Here is a tiny trained network, its code and every weight. The questions are about switching its units off for an input and a class, where a switched-off unit gives its printed mean instead of its output.

import numpy as np


def w(rows, s, z=0):
    codes = np.array(rows[::2]) - 128.0
    scale = np.full(codes.shape[1], s)
    scale[-1] = z or s
    return codes * scale


def f(y):
    return y / 2 * (1 + np.tanh(0.7978845608 * (y + 0.044715 * y**3)))


def log_softmax(a):
    a = a - a.max(-1, keepdims=True)
    return a - np.log(np.exp(a).sum(-1, keepdims=True))


def net(x, mask):
    res = np.array(x, float).reshape(1, 8) / 4 @ E
    y = f(res @ A[0][:, :-1].T + A[0][:, -1])
    res = res + np.where(mask, y, B[0][:, -1]) @ B[0][:, :-1]
    return log_softmax(res[-1] @ U[:, :-1].T + U[:, -1])


A, B = {}, {}
E = w([
[128,128,127],'x0',
[128,128,128],'x1',
[109,30,73],'x2',
[161,181,6],'x3',
[23,153,110],'x4',
[128,128,128],'x5',
[128,128,128],'x6',
[128,127,128],'x7',
],0.017)
A[0] = w([
[67,145,133,133],'N0',
[117,144,192,172],'N1',
[154,192,93,174],'N2',
[152,173,144,199],'N3',
[127,106,73,69],'N4',
[128,90,76,66],'N5',
[97,66,151,60],'N6',
[50,153,115,159],'N7',
[117,166,231,195],'N8',
[107,51,141,119],'N9',
[125,116,98,93],'N10',
[53,153,142,133],'N11',
[5,164,109,163],'N12',
[115,72,142,140],'N13',
[97,149,114,113],'N14',
[130,170,187,178],'N15',
[95,134,89,156],'N16',
[150,126,47,127],'N17',
[109,111,165,210],'N18',
[142,182,113,108],'N19',
[107,97,188,251],'N20',
[142,189,131,101],'N21',
[120,79,134,116],'N22',
[117,124,162,67],'N23',
],0.024,0.011)
B[0] = w([
[38,119,121,177],'N0',
[126,73,93,202],'N1',
[163,175,154,210],'N2',
[197,145,142,196],'N3',
[131,117,81,168],'N4',
[127,97,60,171],'N5',
[116,138,151,178],'N6',
[1,151,127,200],'N7',
[148,78,81,251],'N8',
[141,158,227,196],'N9',
[130,115,80,148],'N10',
[38,106,108,189],'N11',
[22,135,119,239],'N12',
[121,141,182,181],'N13',
[39,148,121,157],'N14',
[163,88,96,210],'N15',
[145,151,113,178],'N16',
[158,149,50,204],'N17',
[138,74,152,189],'N18',
[115,176,170,177],'N19',
[139,69,176,227],'N20',
[92,169,178,183],'N21',
[102,156,199,168],'N22',
[137,138,82,151],'N23',
],0.016,0.028)
U = w([
[199,70,139,61],'0',
[80,68,101,132],'1',
[165,119,218,226],'2',
[72,126,204,22],'3',
[188,234,154,112],'4',
[83,254,149,125],'5',
[179,122,62,254],'6',
[88,148,54,69],'7',
],0.014,0.0053)

Each question gives the input, the list of numbers given to net, and the class t.
The units are the neurons (one row each of A and B). Each row of codes is followed by its name. A weight is (code - 128) times the scale printed after its matrix; where a second scale follows, it is the last column's (A, B and U).
mask holds one flag per neuron, in row order. A switched-off neuron (its flag False) gives its mean, the last column of its row in B, instead of its output. The means were averaged over made-up inputs and are rounded, as every weight is.
A unit's drop is (log p(t) with every unit on - log p(t) with that unit switched off) / (log p(t) with every unit on - log p(t) with every unit switched off).
The circuit of an input: a set's keep is (log p(t) with only the set's units on - log p(t) with every unit switched off) / (log p(t) with every unit on - log p(t) with every unit switched off). Starting from the 12 units with the biggest drops (on a tie, the unit counted first), units are removed one at a time, each time the one whose removal leaves the highest keep (on an exact tie, the one counted first), for as long as the keep stays at least 0.8.
circuit, biggest first: the units of the circuit, biggest drop first
top k neurons: the k neurons with the biggest drops, biggest first
drop of u: that unit's drop, to one decimal
input [-3,5,7,0,8,8,-8,-4], class 3: circuit, biggest first	N9
input [-1,-1,1,0,2,4,-2,6], class 3: top 4 neurons	N8; N17; N15; N1
input [8,5,1,0,1,-2,7,-5], class 3: top 2 neurons	N8; N17
input [4,0,5,0,3,-3,-3,-1], class 3: top 2 neurons	N8; N9
input [0,-4,5,1,0,-4,-5,-7], class 6: top 2 neurons	N12; N7
input [5,5,-5,0,6,2,-6,3], class 1: top 2 neurons	N9; N8
input [-1,-3,2,0,6,1,-4,6], class 3: top 2 neurons	N8; N17
input [3,-3,-3,3,0,8,2,-2], class 4: top 2 neurons	N12; N7
input [5,3,8,1,-2,5,1,-6], class 6: top 2 neurons	N5; N12
input [1,-1,3,2,-5,4,2,-8], class 6: drop of N12	0.1
input [-6,-2,2,-8,-3,-1,3,-1], class 2: drop of N9	0.2
input [5,-2,4,0,6,8,3,8], class 3: drop of N8	0.5
